Below are the code and all the weights of a small trained network. Each question names an input and a class and asks about switching units off, where a switched-off unit gives its printed mean instead of its output.

import numpy as np


def w(rows, s, z=0):
    codes = np.array(rows[::2]) - 128.0
    scale = np.full(codes.shape[1], s)
    scale[-1] = z or s
    return codes * scale


def norm(h):
    return h / np.sqrt((h * h).mean(-1, keepdims=True) + 1e-5)


def f(y):
    return y / 2 * (1 + np.tanh(0.7978845608 * (y + 0.044715 * y**3)))


def log_softmax(a):
    a = a - a.max(-1, keepdims=True)
    return a - np.log(np.exp(a).sum(-1, keepdims=True))


def net(x, mask):
    res = np.array(x, float).reshape(1, 5) / 4 @ E
    u = 0
    for l in range(3):
        y = f(norm(res) @ A[l][:, :-1].T + A[l][:, -1])
        res = res + np.where(mask[u : u + 11], y, B[l][:, -1]) @ B[l][:, :-1]
        u += 11
    return log_softmax(norm(res)[-1] @ U[:, :-1].T + U[:, -1])


A, B = {}, {}
E = w([
[218,167,87,89,3,55,103,116],'x0',
[123,127,127,123,136,118,130,128],'x1',
[141,156,245,37,150,183,143,114],'x2',
[211,102,152,182,155,23,23,90],'x3',
[123,138,124,120,158,102,134,145],'x4',
],0.0067)
A[0] = w([
[129,160,55,113,58,129,117,78,98],'L0N0',
[42,95,85,126,80,160,186,218,93],'L0N1',
[144,97,187,146,207,137,182,142,192],'L0N2',
[183,113,231,84,181,146,108,112,4],'L0N3',
[117,105,161,70,180,85,193,154,141],'L0N4',
[91,124,80,95,140,114,191,104,154],'L0N5',
[128,220,194,72,142,196,171,103,96],'L0N6',
[115,112,172,254,141,95,169,110,162],'L0N7',
[218,110,135,148,59,40,150,144,209],'L0N8',
[148,157,100,46,34,97,161,185,124],'L0N9',
[202,96,87,164,161,178,98,135,96],'L0N10',
],0.0072,0.0028)
B[0] = w([
[159,193,142,147,153,64,186,143,181],'L0N0',
[67,134,192,144,18,145,64,119,230],'L0N1',
[129,49,144,172,56,109,182,2,213],'L0N2',
[150,159,193,139,62,163,77,193,178],'L0N3',
[175,115,144,141,50,158,78,107,164],'L0N4',
[60,190,105,88,43,188,114,156,168],'L0N5',
[105,75,100,40,166,49,95,11,223],'L0N6',
[198,54,57,177,136,151,158,202,195],'L0N7',
[101,222,128,121,132,77,145,50,255],'L0N8',
[121,98,115,91,220,126,233,116,227],'L0N9',
[132,130,58,123,170,137,69,103,142],'L0N10',
],0.0059,0.0054)
A[1] = w([
[246,15,138,14,95,147,217,200,85],'L1N0',
[109,134,131,90,125,181,236,80,106],'L1N1',
[147,111,74,66,187,83,179,148,135],'L1N2',
[167,70,37,128,203,144,122,64,105],'L1N3',
[161,93,140,184,203,68,166,103,108],'L1N4',
[17,133,144,91,83,124,193,126,253],'L1N5',
[169,131,148,36,72,135,150,96,144],'L1N6',
[107,187,110,121,67,52,134,46,204],'L1N7',
[253,117,193,77,192,79,126,64,211],'L1N8',
[81,54,205,168,146,232,65,71,158],'L1N9',
[152,117,111,123,98,95,169,200,180],'L1N10',
],0.0069,0.002)
B[1] = w([
[201,115,14,143,125,216,83,52,143],'L1N0',
[147,200,158,136,205,75,22,121,204],'L1N1',
[130,155,85,185,70,233,14,119,158],'L1N2',
[102,167,128,88,194,219,111,53,165],'L1N3',
[175,108,94,156,102,172,103,97,177],'L1N4',
[186,134,63,253,178,96,150,146,254],'L1N5',
[85,198,67,102,252,129,136,84,199],'L1N6',
[79,148,155,217,157,168,153,149,252],'L1N7',
[85,19,124,38,77,155,82,176,249],'L1N8',
[221,147,178,39,23,70,51,197,253],'L1N9',
[128,181,114,104,140,214,198,140,136],'L1N10',
],0.0058,0.0063)
A[2] = w([
[80,155,98,81,166,209,101,123,144],'L2N0',
[95,56,145,115,78,164,118,238,209],'L2N1',
[112,123,104,186,99,81,82,139,239],'L2N2',
[140,169,247,72,144,115,41,113,109],'L2N3',
[100,109,204,35,109,65,86,90,173],'L2N4',
[180,162,97,96,128,91,107,82,253],'L2N5',
[154,183,139,133,104,123,128,96,132],'L2N6',
[154,158,60,81,147,137,171,95,84],'L2N7',
[179,38,160,180,182,254,70,113,98],'L2N8',
[113,171,45,92,71,165,58,163,53],'L2N9',
[125,135,103,202,135,68,160,53,122],'L2N10',
],0.0082,0.0015)
B[2] = w([
[197,93,136,190,65,106,105,106,162],'L2N0',
[206,69,223,12,93,18,42,118,196],'L2N1',
[175,135,199,1,121,141,142,125,218],'L2N2',
[109,202,107,192,153,132,157,179,250],'L2N3',
[104,137,82,194,157,108,210,160,254],'L2N4',
[129,83,139,153,74,207,150,142,209],'L2N5',
[153,160,151,129,182,131,143,214,158],'L2N6',
[122,47,107,139,119,162,76,117,169],'L2N7',
[74,168,84,108,134,167,135,77,209],'L2N8',
[170,91,184,89,113,124,113,141,159],'L2N9',
[101,62,190,86,120,104,108,159,202],'L2N10',
],0.0079,0.0066)
U = w([
[187,89,216,28,50,59,63,165,38],'0',
[71,238,93,222,169,123,242,181,254],'1',
[132,89,25,102,160,220,80,6,84],'2',
],0.012,0.00072)

Each question gives the input, the list of numbers given to net, and the class t.
The units are the neurons (one row each of A and B). Each row of codes is followed by its name. A weight is (code - 128) times the scale printed after its matrix; where a second scale follows, it is the last column's (A, B and U).
mask holds one flag per neuron, layer by layer. A switched-off neuron (its flag False) gives its mean, the last column of its row in B, instead of its output. The means were averaged over made-up inputs and are rounded, as every weight is.
A unit's drop is (log p(t) with every unit on - log p(t) with that unit switched off) / (log p(t) with every unit on - log p(t) with every unit switched off).
The circuit of an input: a set's keep is (log p(t) with only the set's units on - log p(t) with every unit switched off) / (log p(t) with every unit on - log p(t) with every unit switched off). Starting from the 12 units with the biggest drops (on a tie, the unit counted first), units are removed one at a time, each time the one whose removal leaves the highest keep (on an exact tie, the one counted first), for as long as the keep stays at least 0.8.
units of the circuit, in order: the units of the circuit, biggest drop first
most important unit: the unit with the biggest drop
top k neurons: the k neurons with the biggest drops, biggest first
input [2,3,7,2,-5], class 1: units of the circuit, in order => [L2N3]
input [1,6,3,0,8], class 2: units of the circuit, in order => [L1N0; L0N8]
input [4,8,1,1,-3], class 1: units of the circuit, in order => [L2N1; L0N6]
input [0,-6,0,1,0], class 2: top 4 neurons => [L0N1; L0N10; L0N5; L1N9]
input [6,2,0,-6,-2], class 1: top 2 neurons => [L0N0; L0N1]
input [-4,0,0,-1,-3], class 0: top 4 neurons => [L0N9; L0N1; L0N8; L1N6]
input [0,-7,2,-1,-7], class 1: top 2 neurons => [L0N7; L2N4]
input [-3,6,0,6,2], class 2: top 2 neurons => [L0N1; L1N3]
input [0,6,-2,6,-2], class 2: top 3 neurons => [L0N1; L1N3; L1N9]
input [1,7,6,-3,-7], class 2: top 3 neurons => [L1N0; L0N8; L0N1]
input [2,-4,7,-2,-7], class 2: top 3 neurons => [L1N0; L0N1; L0N8]
input [-4,8,6,0,0], class 1: top 4 neurons => [L2N4; L2N3; L0N2; L1N6]
input [-1,-3,-6,-8,-5], class 0: top 3 neurons => [L0N1; L0N8; L2N1]
input [5,-6,-3,0,4], class 1: top 4 neurons => [L1N7; L2N1; L0N6; L0N8]
input [5,-5,-7,-1,-1], class 1: most important unit => L1N7
input [0,5,-3,5,-5], class 2: top 3 neurons => [L0N1; L1N3; L1N9]
input [0,-2,-4,-6,3], class 0: top 2 neurons => [L0N1; L0N8]
input [-1,-4,8,-5,-3], class 1: top 3 neurons => [L2N3; L2N4; L0N7]
input [0,8,-2,4,4], class 2: top 3 neurons => [L0N1; L1N3; L1N9]
